Below are the code and all the weights of a small trained network. Each question names an input and a target symbol and asks about switching units off, where a switched-off unit gives its printed mean instead of its output.

import numpy as np


def w(rows, s, z=0):
    codes = np.array(rows[::2]) - 128.0
    scale = np.full(codes.shape[1], s)
    scale[-1] = z or s
    return codes * scale


def norm(h):
    return h / np.sqrt((h * h).mean(-1, keepdims=True) + 1e-5)


def f(y):
    return np.maximum(y, 0)


def softmax(a):
    e = np.exp(a - a.max(-1, keepdims=True))
    return e / e.sum(-1, keepdims=True)


def log_softmax(a):
    a = a - a.max(-1, keepdims=True)
    return a - np.log(np.exp(a).sum(-1, keepdims=True))


def net(x, mask):
    ids = ['ΓΘαβδεζηλξπφ'.index(c) for c in x.split()]
    T = len(ids)
    res = E[ids] + P[:T]
    r = norm(res)
    for j in range(2):
        rows = slice(2 * j, 2 * j + 2)
        q, k, v = (r @ M[0][rows].T for M in (Q, K, V))
        z = softmax(np.where(np.tri(T) > 0, q @ k.T / 2**0.5, -1e9)) @ v
        o = O[0][rows]
        res = res + np.where(mask[j], z, o[:, -1]) @ o[:, :-1]
    y = f(norm(res) @ A[0][:, :-1].T + A[0][:, -1])
    res = res + np.where(mask[2:10], y, B[0][:, -1]) @ B[0][:, :-1]
    return log_softmax(norm(res)[-1] @ U[:, :-1].T + U[:, -1])


Q, K, V, O, A, B = {}, {}, {}, {}, {}, {}
E = w([
[251,134,169,163],'Γ',
[197,129,171,151],'Θ',
[133,154,98,115],'α',
[135,147,108,124],'β',
[151,165,95,120],'δ',
[127,151,103,119],'ε',
[65,127,127,138],'ζ',
[160,162,136,183],'η',
[96,128,191,130],'λ',
[142,186,174,177],'ξ',
[173,76,105,181],'π',
[224,206,177,71],'φ',
],0.025)
P = w([
[131,42,251,153],'0',
[227,130,164,56],'1',
[201,130,156,64],'2',
[175,142,148,70],'3',
[136,165,146,72],'4',
[130,179,133,76],'5',
[120,210,126,77],'6',
[149,235,85,83],'7',
[154,253,72,87],'8',
[164,222,118,27],'9',
],0.0049)
Q[0] = w([
[135,143,189,215],'H1',
[169,251,207,140],'H1',
[147,142,177,149],'H2',
[166,150,141,96],'H2',
],0.021)
K[0] = w([
[163,79,7,138],'H1',
[83,187,49,226],'H1',
[122,147,157,97],'H2',
[106,185,122,182],'H2',
],0.017)
V[0] = w([
[107,111,172,97],'H1',
[112,251,183,104],'H1',
[96,197,207,132],'H2',
[139,179,84,225],'H2',
],0.017)
O[0] = w([
[57,174,168,80,59],'H1',
[26,55,245,97,254],'H1',
[175,174,192,254,194],'H2',
[42,174,47,203,252],'H2',
],0.0093,0.0085)
A[0] = w([
[212,169,168,98,248],'N1',
[131,176,97,26,41],'N2',
[149,237,157,101,204],'N3',
[117,7,47,173,44],'N4',
[137,144,111,208,205],'N5',
[26,164,69,118,183],'N6',
[146,77,193,37,113],'N7',
[124,110,212,115,6],'N8',
],0.013,0.0023)
B[0] = w([
[69,123,122,92,170],'N1',
[168,92,176,77,143],'N2',
[120,205,128,129,177],'N3',
[138,250,100,106,185],'N4',
[163,77,97,108,245],'N5',
[72,51,140,114,255],'N6',
[192,130,127,156,154],'N7',
[153,140,83,87,175],'N8',
],0.021,0.0081)
U = w([
[118,82,131,76,80],'Γ',
[121,110,145,79,58],'Θ',
[167,44,137,76,105],'α',
[148,66,109,72,16],'β',
[25,106,86,49,131],'δ',
[151,107,232,125,122],'ε',
[102,211,161,105,254],'ζ',
[106,26,72,226,43],'η',
[115,124,157,95,74],'λ',
[82,152,204,236,169],'ξ',
[99,68,107,17,68],'π',
[149,171,8,118,251],'φ',
],0.013,0.0042)

Each question gives the input, a string of symbols that net reads in full, and the target symbol t.
The units are the heads (2 rows each of Q, K, V and O) and the neurons (one row each of A and B). Each row of codes is followed by its name. A weight is (code - 128) times the scale printed after its matrix; where a second scale follows, it is the last column's (O, A, B and U).
mask holds one flag per unit, heads first, then neurons. A switched-off unit (its flag False) gives its mean, the last column of its rows in O or B, instead of its output. The means were averaged over made-up inputs and are rounded, as every weight is.
A unit's drop is (log p(t) with every unit on - log p(t) with that unit switched off) / (log p(t) with every unit on - log p(t) with every unit switched off).
The circuit of an input: a set's keep is (log p(t) with only the set's units on - log p(t) with every unit switched off) / (log p(t) with every unit on - log p(t) with every unit switched off). Starting from all 10 units, units are removed one at a time, each time the one whose removal leaves the highest keep (on an exact tie, the one counted first), for as long as the keep stays at least 0.8.
units of the circuit, in order: the units of the circuit, biggest drop first
k most important neurons: the k neurons with the biggest drops, biggest first
which heads matter: for each layer, one digit per head in row order, 1 if its drop is at least 0.15 and else 0, layers parted by /
drop when u is switched off: that unit's drop, to one decimal
input φ δ π φ π, target ζ: units of the circuit, in order -> N4
input π δ Θ ζ δ δ δ Γ η, target η: which heads matter -> 00
input δ η δ δ δ π δ λ, target φ: 2 most important neurons -> N6; N5
input η η δ, target η: units of the circuit, in order -> H2; N4
input ζ δ Γ ζ ζ λ β δ, target ζ: units of the circuit, in order -> N3; H2
input η δ δ δ λ η Θ ξ η λ, target ξ: 3 most important neurons -> N6; N5; N2
input ζ δ Γ δ η η α λ, target ε: units of the circuit, in order -> H2; H1; N6; N3
input α δ δ, target α: units of the circuit, in order -> N7; H2; H1
input ε φ Θ π ε π δ π δ ξ, target φ: which heads matter -> 10
input α δ β, target α: which heads matter -> 01
input π α π δ, target π: 3 most important neurons -> N2; N4; N6
input δ π α η π ξ δ δ Γ η, target η: units of the circuit, in order -> N5; H2
input δ δ δ Θ η ε δ λ, target ε: which heads matter -> 11
input δ Θ δ δ η Γ, target η: 2 most important neurons -> N4; N2
input φ π δ δ α δ η π λ, target φ: units of the circuit, in order -> H1
input Θ π ξ, target φ: which heads matter -> 10
input ξ ξ δ δ η δ Θ, target η: 4 most important neurons -> N5; N4; N3; N8
input ζ π δ, target ζ: 2 most important neurons -> N3; N5
input δ Γ α δ Γ ξ ξ λ, target ξ: 2 most important neurons -> N6; N2
input Γ β φ η η ξ δ Θ, target ξ: units of the circuit, in order -> H2
input Θ η Γ, target η: drop when N4 is switched off -> 0.3
input α λ Θ η, target ε: drop when N5 is switched off -> -0.1
input δ π Γ, target φ: drop when H1 is switched off -> 0.9
input δ ξ β δ η Θ Θ, target η: drop when H1 is switched off -> 0.2
